Here is a tiny trained network, its code and every weight. The questions are about switching its units off for an input and a class, where a switched-off unit gives its printed mean instead of its output.

import numpy as np


def w(rows, s, z=0):
    codes = np.array(rows[::2]) - 128.0
    scale = np.full(codes.shape[1], s)
    scale[-1] = z or s
    return codes * scale


def f(y):
    return np.maximum(y, 0)


def log_softmax(a):
    a = a - a.max(-1, keepdims=True)
    return a - np.log(np.exp(a).sum(-1, keepdims=True))


def net(x, mask):
    res = np.array(x, float).reshape(1, 6) / 4 @ E
    y = f(res @ A[0][:, :-1].T + A[0][:, -1])
    res = res + np.where(mask, y, B[0][:, -1]) @ B[0][:, :-1]
    return log_softmax(res[-1] @ U[:, :-1].T + U[:, -1])


A, B = {}, {}
E = w([
[125,123,129,123,126,138,135,127,135,123],'x0',
[119,133,128,122,128,124,121,126,126,132],'x1',
[127,253,155,158,103,189,156,129,102,144],'x2',
[146,106,169,80,150,110,201,123,121,247],'x3',
[191,103,99,94,190,215,69,152,63,145],'x4',
[125,128,128,124,126,128,126,128,128,129],'x5',
],0.011)
A[0] = w([
[126,217,143,131,119,199,147,130,110,139,39],'N1',
[97,106,142,130,87,29,168,122,181,94,243],'N2',
[113,130,131,135,123,135,102,126,117,94,251],'N3',
[103,224,147,150,86,108,197,126,158,114,160],'N4',
[122,57,117,116,143,105,118,127,140,116,255],'N5',
[112,120,141,137,141,114,193,128,134,161,122],'N6',
[136,97,152,100,129,124,190,123,119,252,148],'N7',
[119,155,145,131,118,100,151,126,144,164,112],'N8',
],0.021,0.0054)
B[0] = w([
[121,228,84,152,126,155,173,128,160,158,221],'N1',
[109,253,96,200,148,179,176,137,155,159,254],'N2',
[151,101,88,145,81,181,82,107,147,141,189],'N3',
[110,62,213,172,56,67,85,117,100,79,240],'N4',
[139,77,66,99,235,179,107,144,116,137,212],'N5',
[166,169,118,52,81,103,135,98,113,160,178],'N6',
[101,110,186,93,235,35,241,155,123,131,240],'N7',
[166,158,122,30,62,116,133,123,128,117,172],'N8',
],0.018,0.022)
U = w([
[129,183,65,194,111,210,122,135,145,135,251],'0',
[127,206,125,116,163,124,197,160,133,174,30],'1',
[173,25,82,95,144,186,47,146,97,105,228],'2',
[133,1,141,96,193,101,132,184,73,116,66],'3',
[117,97,165,186,64,125,66,116,106,53,176],'4',
[134,114,189,91,84,57,156,128,82,102,33],'5',
],0.0078,0.0021)

Each question gives the input, the list of numbers given to net, and the class t.
The units are the neurons (one row each of A and B). Each row of codes is followed by its name. A weight is (code - 128) times the scale printed after its matrix; where a second scale follows, it is the last column's (A, B and U).
mask holds one flag per neuron, in row order. A switched-off neuron (its flag False) gives its mean, the last column of its row in B, instead of its output. The means were averaged over made-up inputs and are rounded, as every weight is.
A unit's drop is (log p(t) with every unit on - log p(t) with that unit switched off) / (log p(t) with every unit on - log p(t) with every unit switched off).
The circuit of an input: a set's keep is (log p(t) with only the set's units on - log p(t) with every unit switched off) / (log p(t) with every unit on - log p(t) with every unit switched off). Starting from all 8 units, units are removed one at a time, each time the one whose removal leaves the highest keep (on an exact tie, the one counted first), for as long as the keep stays at least 0.8.
units of the circuit, in order: the units of the circuit, biggest drop first
most important unit: the unit with the biggest drop
k most important neurons: the k neurons with the biggest drops, biggest first
drop when u is switched off: that unit's drop, to one decimal
input [0,4,8,-5,-1,-8], class 4: units of the circuit, in order -> N4
input [-1,4,-1,-1,-4,5], class 0: 2 most important neurons -> N7, N2
input [-1,-4,0,1,6,-4], class 3: 2 most important neurons -> N2, N1
input [6,-3,0,3,5,-1], class 3: 2 most important neurons -> N2, N1
input [3,-7,4,-6,-1,-1], class 4: 2 most important neurons -> N2, N4
input [-7,3,-3,8,1,8], class 3: 3 most important neurons -> N2, N1, N7
input [1,-7,-1,-1,1,4], class 2: 2 most important neurons -> N2, N7
input [6,-1,-8,-3,-3,1], class 0: 2 most important neurons -> N2, N7
input [6,-8,-4,-4,5,-6], class 2: 2 most important neurons -> N7, N2
input [8,-1,1,6,-4,-7], class 5: 2 most important neurons -> N4, N1
input [-5,4,0,-2,8,1], class 2: 2 most important neurons -> N2, N7
input [3,4,0,-6,8,-2], class 2: 2 most important neurons -> N2, N1
input [-1,-4,7,0,2,7], class 0: 2 most important neurons -> N1, N7
input [5,3,7,-7,-6,-5], class 4: most important unit -> N4
input [2,5,3,-5,-6,0], class 4: drop when N4 is switched off -> 1.5
input [-3,7,1,-4,-6,6], class 4: drop when N4 is switched off -> 1.3
input [-7,-6,4,1,-7,1], class 5: drop when N8 is switched off -> 0.2
